Below is a small trained network, with its code and all its weights. Each question gives an input and a class and asks what happens when units are switched off, that is, made to give their printed mean instead of their output.

import numpy as np


def w(rows, s, z=0):
    codes = np.array(rows[::2]) - 128.0
    scale = np.full(codes.shape[1], s)
    scale[-1] = z or s
    return codes * scale


def f(y):
    return np.maximum(y, 0)


def log_softmax(a):
    a = a - a.max(-1, keepdims=True)
    return a - np.log(np.exp(a).sum(-1, keepdims=True))


def net(x, mask):
    res = np.array(x, float).reshape(1, 7) / 4 @ E
    y = f(res @ A[0][:, :-1].T + A[0][:, -1])
    res = res + np.where(mask, y, B[0][:, -1]) @ B[0][:, :-1]
    return log_softmax(res[-1] @ U[:, :-1].T + U[:, -1])


A, B = {}, {}
E = w([
[135,125,57,130],'x0',
[151,246,72,126],'x1',
[67,83,18,195],'x2',
[117,179,217,108],'x3',
[137,51,78,108],'x4',
[2,121,118,37],'x5',
[185,85,104,10],'x6',
],0.0054)
A[0] = w([
[101,176,67,176,178],'n0',
[120,243,139,80,147],'n1',
[190,136,99,102,65],'n2',
[231,147,127,181,163],'n3',
[160,195,213,92,141],'n4',
[114,184,150,101,130],'n5',
[61,86,51,88,105],'n6',
[174,83,254,75,1],'n7',
[73,102,231,229,96],'n8',
],0.018,0.0031)
B[0] = w([
[139,106,117,202,202],'n0',
[171,199,184,107,223],'n1',
[103,137,145,186,170],'n2',
[183,91,127,192,234],'n3',
[40,123,142,76,247],'n4',
[189,170,121,98,181],'n5',
[138,57,77,81,208],'n6',
[203,70,156,87,237],'n7',
[151,252,99,152,227],'n8',
],0.032,0.011)
U = w([
[74,51,2,108,210],'0',
[134,251,137,117,109],'1',
[181,130,70,212,250],'2',
[175,89,162,45,181],'3',
[87,81,135,156,3],'4',
[18,149,156,104,8],'5',
],0.0054,0.0035)

Each question gives the input, the list of numbers given to net, and the class t.
The units are the neurons (one row each of A and B). Each row of codes is followed by its name. A weight is (code - 128) times the scale printed after its matrix; where a second scale follows, it is the last column's (A, B and U).
mask holds one flag per neuron, in row order. A switched-off neuron (its flag False) gives its mean, the last column of its row in B, instead of its output. The means were averaged over made-up inputs and are rounded, as every weight is.
A unit's drop is (log p(t) with every unit on - log p(t) with that unit switched off) / (log p(t) with every unit on - log p(t) with every unit switched off).
The circuit of an input: a set's keep is (log p(t) with only the set's units on - log p(t) with every unit switched off) / (log p(t) with every unit on - log p(t) with every unit switched off). Starting from all 9 units, units are removed one at a time, each time the one whose removal leaves the highest keep (on an exact tie, the one counted first), for as long as the keep stays at least 0.8.
circuit, biggest first: the units of the circuit, biggest drop first
unit that matters most: the unit with the biggest drop
top k neurons: the k neurons with the biggest drops, biggest first
drop when u is switched off: that unit's drop, to one decimal
input [-6,-7,1,2,0,-5,-1], class 1: top 3 neurons : (n8; n0; n6)
input [-2,-5,6,-8,4,-5,2], class 0: circuit, biggest first : (n6; n1)
input [7,-1,-4,-2,3,0,-1], class 0: circuit, biggest first : (n1; n8)
input [2,-5,5,6,2,-2,-1], class 1: unit that matters most : n3
input [3,-6,-1,8,-5,-6,-1], class 1: top 3 neurons : (n8; n6; n4)
input [-8,-5,3,-6,7,3,8], class 0: top 2 neurons : (n6; n1)
input [6,-8,7,8,-6,3,8], class 0: circuit, biggest first : (n1; n6)
input [-7,-2,5,-1,-4,3,-5], class 1: top 2 neurons : (n8; n3)
input [2,2,-4,0,8,2,8], class 0: top 4 neurons : (n1; n6; n5; n2)
input [-7,-7,5,-4,3,-6,-7], class 1: top 3 neurons : (n8; n6; n7)
input [4,-5,-4,-1,-3,0,-4], class 1: top 2 neurons : (n8; n3)
input [-3,-8,6,-5,-5,2,2], class 0: drop when n6 is switched off : 0.3
input [-8,-4,-4,-2,-2,-1,-7], class 1: drop when n8 is switched off : 2.8
input [0,8,6,1,8,5,-6], class 0: circuit, biggest first : (n6)
input [-6,-5,2,4,0,-4,-3], class 1: drop when n8 is switched off : 1.7
input [-6,-3,-5,1,6,7,-7], class 1: drop when n0 is switched off : 0.0
